Below is a small trained network, with its code and all its weights. Each question gives an input and a class and asks what happens when units are switched off, that is, made to give their printed mean instead of their output.

import numpy as np


def w(rows, s, z=0):
    codes = np.array(rows[::2]) - 128.0
    scale = np.full(codes.shape[1], s)
    scale[-1] = z or s
    return codes * scale


def f(y):
    return y / 2 * (1 + np.tanh(0.7978845608 * (y + 0.044715 * y**3)))


def log_softmax(a):
    a = a - a.max(-1, keepdims=True)
    return a - np.log(np.exp(a).sum(-1, keepdims=True))


def net(x, mask):
    res = np.array(x, float).reshape(1, 4) / 4 @ E
    y = f(res @ A[0][:, :-1].T + A[0][:, -1])
    res = res + np.where(mask, y, B[0][:, -1]) @ B[0][:, :-1]
    return log_softmax(res[-1] @ U[:, :-1].T + U[:, -1])


A, B = {}, {}
E = w([
[254,50,178],'x0',
[155,111,3],'x1',
[130,131,127],'x2',
[127,127,129],'x3',
],0.007)
A[0] = w([
[202,81,135,227],'neuron 1',
[151,80,55,97],'neuron 2',
[71,118,136,71],'neuron 3',
[123,124,187,163],'neuron 4',
[132,125,137,251],'neuron 5',
[103,146,113,74],'neuron 6',
[130,97,111,232],'neuron 7',
[169,123,54,103],'neuron 8',
[143,161,185,212],'neuron 9',
[168,99,32,94],'neuron 10',
[122,80,117,220],'neuron 11',
[112,136,207,89],'neuron 12',
[177,118,131,185],'neuron 13',
[90,144,100,87],'neuron 14',
[109,152,167,65],'neuron 15',
[196,145,148,81],'neuron 16',
[106,109,169,129],'neuron 17',
[158,147,74,73],'neuron 18',
[133,102,104,183],'neuron 19',
[84,215,102,169],'neuron 20',
[197,113,127,79],'neuron 21',
[142,155,189,132],'neuron 22',
[77,206,66,109],'neuron 23',
[247,91,157,109],'neuron 24',
[159,74,131,253],'neuron 25',
[180,80,130,82],'neuron 26',
[81,214,126,107],'neuron 27',
[115,99,149,219],'neuron 28',
[112,131,189,98],'neuron 29',
[124,92,42,210],'neuron 30',
[175,102,148,112],'neuron 31',
],0.013,0.005)
B[0] = w([
[79,111,155,253],'neuron 1',
[164,197,138,183],'neuron 2',
[189,98,185,135],'neuron 3',
[133,206,122,176],'neuron 4',
[3,167,59,196],'neuron 5',
[243,99,237,129],'neuron 6',
[80,169,121,190],'neuron 7',
[167,216,135,182],'neuron 8',
[109,190,95,197],'neuron 9',
[178,230,135,206],'neuron 10',
[94,144,120,182],'neuron 11',
[199,218,122,170],'neuron 12',
[81,68,145,186],'neuron 13',
[223,62,212,147],'neuron 14',
[235,132,123,132],'neuron 15',
[155,49,217,152],'neuron 16',
[149,171,101,146],'neuron 17',
[208,168,176,144],'neuron 18',
[107,179,121,165],'neuron 19',
[103,88,233,222],'neuron 20',
[141,87,175,167],'neuron 21',
[152,181,111,166],'neuron 22',
[140,57,201,216],'neuron 23',
[119,133,191,249],'neuron 24',
[71,134,136,229],'neuron 25',
[150,73,206,172],'neuron 26',
[152,117,210,194],'neuron 27',
[88,143,80,178],'neuron 28',
[222,246,105,155],'neuron 29',
[108,218,204,231],'neuron 30',
[123,122,218,167],'neuron 31',
],0.0057,0.0067)
U = w([
[186,58,218,90],'0',
[251,208,122,102],'1',
[77,135,128,200],'2',
[88,131,130,202],'3',
[106,73,41,119],'4',
[215,60,54,3],'5',
],0.012,0.0067)

Each question gives the input, the list of numbers given to net, and the class t.
The units are the neurons (one row each of A and B). Each row of codes is followed by its name. A weight is (code - 128) times the scale printed after its matrix; where a second scale follows, it is the last column's (A, B and U).
mask holds one flag per neuron, in row order. A switched-off neuron (its flag False) gives its mean, the last column of its row in B, instead of its output. The means were averaged over made-up inputs and are rounded, as every weight is.
A unit's drop is (log p(t) with every unit on - log p(t) with that unit switched off) / (log p(t) with every unit on - log p(t) with every unit switched off).
The circuit of an input: a set's keep is (log p(t) with only the set's units on - log p(t) with every unit switched off) / (log p(t) with every unit on - log p(t) with every unit switched off). Starting from the 12 units with the biggest drops (on a tie, the unit counted first), units are removed one at a time, each time the one whose removal leaves the highest keep (on an exact tie, the one counted first), for as long as the keep stays at least 0.8.
circuit, biggest first: the units of the circuit, biggest drop first
most important unit: the unit with the biggest drop
top k neurons: the k neurons with the biggest drops, biggest first
drop of u: that unit's drop, to one decimal
input [-8,8,1,-1], class 0: circuit, biggest first -> (neuron 23; neuron 20; neuron 14)
input [-2,5,5,-1], class 1: circuit, biggest first -> (neuron 10; neuron 1)
input [5,0,7,-4], class 2: circuit, biggest first -> (neuron 23; neuron 14; neuron 25; neuron 1)
input [-1,7,4,7], class 1: circuit, biggest first -> (neuron 10; neuron 8)
input [2,2,2,2], class 4: top 2 neurons -> (neuron 20; neuron 27)
input [-6,3,-6,3], class 0: most important unit -> neuron 23
input [-4,-1,-1,-2], class 0: top 3 neurons -> (neuron 20; neuron 23; neuron 27)
input [6,-2,8,-6], class 2: top 2 neurons -> (neuron 23; neuron 20)
input [-2,-5,5,-2], class 1: drop of neuron 12 -> 0.2
input [-5,6,-4,4], class 1: drop of neuron 13 -> 0.2
input [4,-6,3,3], class 1: drop of neuron 4 -> 0.2
input [-7,0,-6,-6], class 0: drop of neuron 8 -> 0.0
